Below is a small trained network, with its code and all its weights. Each question gives an input and a class and asks what happens when units are switched off, that is, made to give their printed mean instead of their output.

import numpy as np


def w(rows, s, z=0):
    codes = np.array(rows[::2]) - 128.0
    scale = np.full(codes.shape[1], s)
    scale[-1] = z or s
    return codes * scale


def f(y):
    return np.maximum(y, 0)


def log_softmax(a):
    a = a - a.max(-1, keepdims=True)
    return a - np.log(np.exp(a).sum(-1, keepdims=True))


def net(x, mask):
    res = np.array(x, float).reshape(1, 5) / 4 @ E
    y = f(res @ A[0][:, :-1].T + A[0][:, -1])
    res = res + np.where(mask, y, B[0][:, -1]) @ B[0][:, :-1]
    return log_softmax(res[-1] @ U[:, :-1].T + U[:, -1])


A, B = {}, {}
E = w([
[129,128,128],'x0',
[196,240,154],'x1',
[127,127,127],'x2',
[75,133,255],'x3',
[208,51,165],'x4',
],0.0078)
A[0] = w([
[223,150,96,106],'n1',
[132,130,202,33],'n2',
[188,53,181,184],'n3',
[138,127,66,180],'n4',
[95,20,90,53],'n5',
[79,75,158,100],'n6',
[186,45,186,2],'n7',
[132,128,176,61],'n8',
[119,92,115,102],'n9',
[131,120,66,75],'n10',
[143,124,46,168],'n11',
[52,129,141,151],'n12',
[136,109,131,124],'n13',
[131,177,160,55],'n14',
[142,159,137,134],'n15',
[140,120,6,107],'n16',
[111,121,54,85],'n17',
[213,130,117,133],'n18',
[241,110,107,113],'n19',
[97,64,103,193],'n20',
[96,61,104,215],'n21',
[120,94,111,82],'n22',
[164,237,154,101],'n23',
[145,99,153,91],'n24',
[90,114,110,136],'n25',
[175,118,127,150],'n26',
[122,104,118,92],'n27',
[74,154,148,139],'n28',
[210,45,179,115],'n29',
[122,132,204,165],'n30',
[138,127,65,181],'n31',
],0.018,0.0087)
B[0] = w([
[62,232,75,206],'n1',
[79,98,214,162],'n2',
[51,144,218,243],'n3',
[70,123,184,210],'n4',
[42,137,235,214],'n5',
[133,187,50,191],'n6',
[247,51,53,182],'n7',
[100,114,181,149],'n8',
[107,139,159,156],'n9',
[158,97,90,166],'n10',
[134,71,230,224],'n11',
[135,187,62,200],'n12',
[130,120,138,144],'n13',
[190,94,111,155],'n14',
[104,107,151,163],'n15',
[219,44,153,234],'n16',
[185,79,121,178],'n17',
[85,204,63,198],'n18',
[71,223,36,214],'n19',
[206,86,96,231],'n20',
[196,120,34,244],'n21',
[97,139,155,148],'n22',
[171,3,236,226],'n23',
[163,105,146,150],'n24',
[127,150,93,169],'n25',
[104,169,86,174],'n26',
[99,122,141,141],'n27',
[141,158,79,182],'n28',
[150,41,245,227],'n29',
[170,97,50,212],'n30',
[61,117,182,211],'n31',
],0.035,0.011)
U = w([
[254,55,115,249],'0',
[119,87,223,104],'1',
[135,214,40,43],'2',
],0.0098,0.0018)

Each question gives the input, the list of numbers given to net, and the class t.
The units are the neurons (one row each of A and B). Each row of codes is followed by its name. A weight is (code - 128) times the scale printed after its matrix; where a second scale follows, it is the last column's (A, B and U).
mask holds one flag per neuron, in row order. A switched-off neuron (its flag False) gives its mean, the last column of its row in B, instead of its output. The means were averaged over made-up inputs and are rounded, as every weight is.
A unit's drop is (log p(t) with every unit on - log p(t) with that unit switched off) / (log p(t) with every unit on - log p(t) with every unit switched off).
The circuit of an input: a set's keep is (log p(t) with only the set's units on - log p(t) with every unit switched off) / (log p(t) with every unit on - log p(t) with every unit switched off). Starting from the 12 units with the biggest drops (on a tie, the unit counted first), units are removed one at a time, each time the one whose removal leaves the highest keep (on an exact tie, the one counted first), for as long as the keep stays at least 0.8.
circuit, biggest first: the units of the circuit, biggest drop first
most important unit: the unit with the biggest drop
k most important neurons: the k neurons with the biggest drops, biggest first
drop when u is switched off: that unit's drop, to one decimal
input [-8,0,-3,0,2], class 1: 2 most important neurons -> [n7, n1]
input [-4,0,-2,-4,7], class 1: circuit, biggest first -> [n3]
input [4,6,-6,0,8], class 2: 2 most important neurons -> [n19, n18]
input [-3,-2,-5,1,-2], class 2: 4 most important neurons -> [n23, n16, n29, n11]
input [0,-4,8,-8,2], class 1: 2 most important neurons -> [n5, n31]
input [1,2,-3,-6,8], class 2: 3 most important neurons -> [n19, n1, n18]
input [-8,7,0,6,-2], class 0: 3 most important neurons -> [n30, n3, n5]
input [-1,1,-3,-3,-3], class 1: 2 most important neurons -> [n21, n7]
input [-4,-7,5,1,-4], class 2: 3 most important neurons -> [n23, n29, n12]
input [-1,-8,2,7,5], class 0: 2 most important neurons -> [n7, n21]
input [-3,1,4,5,-7], class 0: 4 most important neurons -> [n19, n1, n23, n18]
input [-2,7,-5,1,-7], class 0: 3 most important neurons -> [n3, n5, n14]
input [-3,-2,-5,8,8], class 0: 2 most important neurons -> [n7, n30]
input [6,4,1,-2,1], class 2: most important unit -> n29
input [4,3,6,-6,0], class 1: 3 most important neurons -> [n11, n16, n21]
input [-2,0,2,8,4], class 0: 3 most important neurons -> [n30, n7, n5]
input [7,-5,8,-4,5], class 1: drop when n5 is switched off -> 1.9
input [-5,1,-2,-7,4], class 2: drop when n1 is switched off -> 0.6
input [-5,-7,4,-6,2], class 1: drop when n5 is switched off -> 5.7
input [-6,-6,-2,-2,5], class 1: most important unit -> n5
input [1,-2,2,4,1], class 0: drop when n1 is switched off -> 4.3
